Below is a small trained network, with its code and all its weights. Each question gives an input and a class and asks what happens when units are switched off, that is, made to give their printed mean instead of their output.

import numpy as np


def w(rows, s, z=0):
    codes = np.array(rows[::2]) - 128.0
    scale = np.full(codes.shape[1], s)
    scale[-1] = z or s
    return codes * scale


def norm(h):
    return h / np.sqrt((h * h).mean(-1, keepdims=True) + 1e-5)


def f(y):
    return y / 2 * (1 + np.tanh(0.7978845608 * (y + 0.044715 * y**3)))


def log_softmax(a):
    a = a - a.max(-1, keepdims=True)
    return a - np.log(np.exp(a).sum(-1, keepdims=True))


def net(x, mask):
    res = np.array(x, float).reshape(1, 7) / 4 @ E
    u = 0
    for l in range(2):
        y = f(norm(res) @ A[l][:, :-1].T + A[l][:, -1])
        res = res + np.where(mask[u : u + 10], y, B[l][:, -1]) @ B[l][:, :-1]
        u += 10
    return log_softmax(norm(res)[-1] @ U[:, :-1].T + U[:, -1])


A, B = {}, {}
E = w([
[1,231,111,163],'x0',
[73,112,237,53],'x1',
[161,147,231,233],'x2',
[126,134,130,130],'x3',
[132,131,128,126],'x4',
[213,239,114,87],'x5',
[132,132,131,130],'x6',
],0.0013)
A[0] = w([
[130,135,86,153,140],'0.n1',
[62,91,96,146,115],'0.n2',
[127,129,149,104,41],'0.n3',
[121,128,182,67,1],'0.n4',
[78,149,253,32,111],'0.n5',
[126,126,155,164,84],'0.n6',
[167,144,16,221,67],'0.n7',
[146,85,171,86,161],'0.n8',
[94,59,131,164,129],'0.n9',
[71,71,116,161,130],'0.n10',
],0.0049,0.0027)
B[0] = w([
[114,87,143,136,143],'0.n1',
[116,124,182,69,148],'0.n2',
[87,150,92,127,81],'0.n3',
[49,150,54,139,90],'0.n4',
[115,54,4,246,250],'0.n5',
[121,151,165,120,111],'0.n6',
[29,32,75,185,176],'0.n7',
[200,119,63,191,196],'0.n8',
[155,146,181,69,167],'0.n9',
[134,129,181,59,165],'0.n10',
],0.0037,0.0018)
A[1] = w([
[168,215,34,187,120],'1.n1',
[16,220,133,126,68],'1.n2',
[24,205,131,138,20],'1.n3',
[102,102,29,4,127],'1.n4',
[91,167,118,104,6],'1.n5',
[140,102,154,219,254],'1.n6',
[100,138,150,114,154],'1.n7',
[170,238,81,109,62],'1.n8',
[39,88,157,149,87],'1.n9',
[104,112,172,109,145],'1.n10',
],0.0047,0.0018)
B[1] = w([
[81,54,179,60,196],'1.n1',
[254,101,106,145,145],'1.n2',
[203,95,109,145,131],'1.n3',
[119,205,185,196,196],'1.n4',
[151,86,162,153,91],'1.n5',
[98,181,101,91,255],'1.n6',
[154,124,123,110,127],'1.n7',
[108,62,179,92,116],'1.n8',
[141,83,113,75,153],'1.n9',
[139,129,119,112,133],'1.n10',
],0.0053,0.0026)
U = w([
[67,87,49,169,152],'0',
[254,106,107,140,115],'1',
[105,145,133,103,254],'2',
[102,94,202,48,58],'3',
[108,224,173,176,46],'4',
],0.0081,0.0025)

Each question gives the input, the list of numbers given to net, and the class t.
The units are the neurons (one row each of A and B). Each row of codes is followed by its name. A weight is (code - 128) times the scale printed after its matrix; where a second scale follows, it is the last column's (A, B and U).
mask holds one flag per neuron, layer by layer. A switched-off neuron (its flag False) gives its mean, the last column of its row in B, instead of its output. The means were averaged over made-up inputs and are rounded, as every weight is.
A unit's drop is (log p(t) with every unit on - log p(t) with that unit switched off) / (log p(t) with every unit on - log p(t) with every unit switched off).
The circuit of an input: a set's keep is (log p(t) with only the set's units on - log p(t) with every unit switched off) / (log p(t) with every unit on - log p(t) with every unit switched off). Starting from the 12 units with the biggest drops (on a tie, the unit counted first), units are removed one at a time, each time the one whose removal leaves the highest keep (on an exact tie, the one counted first), for as long as the keep stays at least 0.8.
circuit, biggest first: the units of the circuit, biggest drop first
unit that matters most: the unit with the biggest drop
top k neurons: the k neurons with the biggest drops, biggest first
top k neurons in layer l: the k neurons of layer l with the biggest drops, biggest first
drop of u: that unit's drop, to one decimal
input [3,-4,2,2,-3,6,1], class 3: top neuron in layer 1 => 1.n1
input [-6,-7,0,-7,4,3,1], class 0: circuit, biggest first => 0.n7; 1.n2
input [8,4,8,-8,-8,-2,8], class 1: top 3 neurons => 1.n2; 1.n3; 1.n4
input [1,7,6,1,-6,7,-2], class 0: circuit, biggest first => 0.n5; 1.n4
input [-1,2,-8,-2,8,-7,-4], class 4: circuit, biggest first => 1.n4; 0.n7
input [5,-2,-3,4,-5,4,-3], class 1: circuit, biggest first => 1.n2; 0.n5; 1.n3
input [3,2,-8,7,4,-4,2], class 4: top 2 neurons => 1.n4; 1.n1
input [-8,8,-6,1,-1,5,2], class 0: circuit, biggest first => 0.n5; 0.n4
input [3,-5,-7,-5,-4,1,2], class 4: circuit, biggest first => 1.n4; 0.n5
input [-2,1,4,3,-1,5,-1], class 3: top 4 neurons => 1.n1; 1.n4; 1.n8; 0.n7
input [6,5,6,-2,5,5,7], class 1: circuit, biggest first => 1.n2; 1.n3
input [-3,-8,5,0,6,0,6], class 0: top 2 neurons => 0.n7; 1.n4
input [-4,-4,-1,3,-5,7,0], class 3: top 2 neurons => 1.n1; 0.n5
input [-3,-1,8,-4,-3,-4,3], class 4: top 2 neurons in layer 1 => 1.n1; 1.n2
input [-3,-6,6,-2,2,-7,-4], class 3: circuit, biggest first => 0.n5; 0.n9; 1.n2
input [1,7,-8,7,7,-4,8], class 4: top 2 neurons => 1.n4; 0.n7
input [7,-3,-3,-4,3,0,-3], class 1: circuit, biggest first => 1.n2; 0.n5
input [5,-6,0,3,5,-8,7], class 3: unit that matters most => 0.n5
input [-3,4,3,-2,7,7,-7], class 3: top 2 neurons => 1.n1; 0.n7
input [8,0,4,-3,-5,-1,-1], class 1: drop of 1.n2 => 0.3
input [4,-3,4,0,-1,4,-5], class 1: drop of 0.n8 => 1.8
input [8,-4,-1,-1,-4,1,-5], class 1: drop of 1.n2 => 0.6
input [-7,7,4,4,-5,3,0], class 0: top 2 neurons in layer 0 => 0.n5; 0.n4
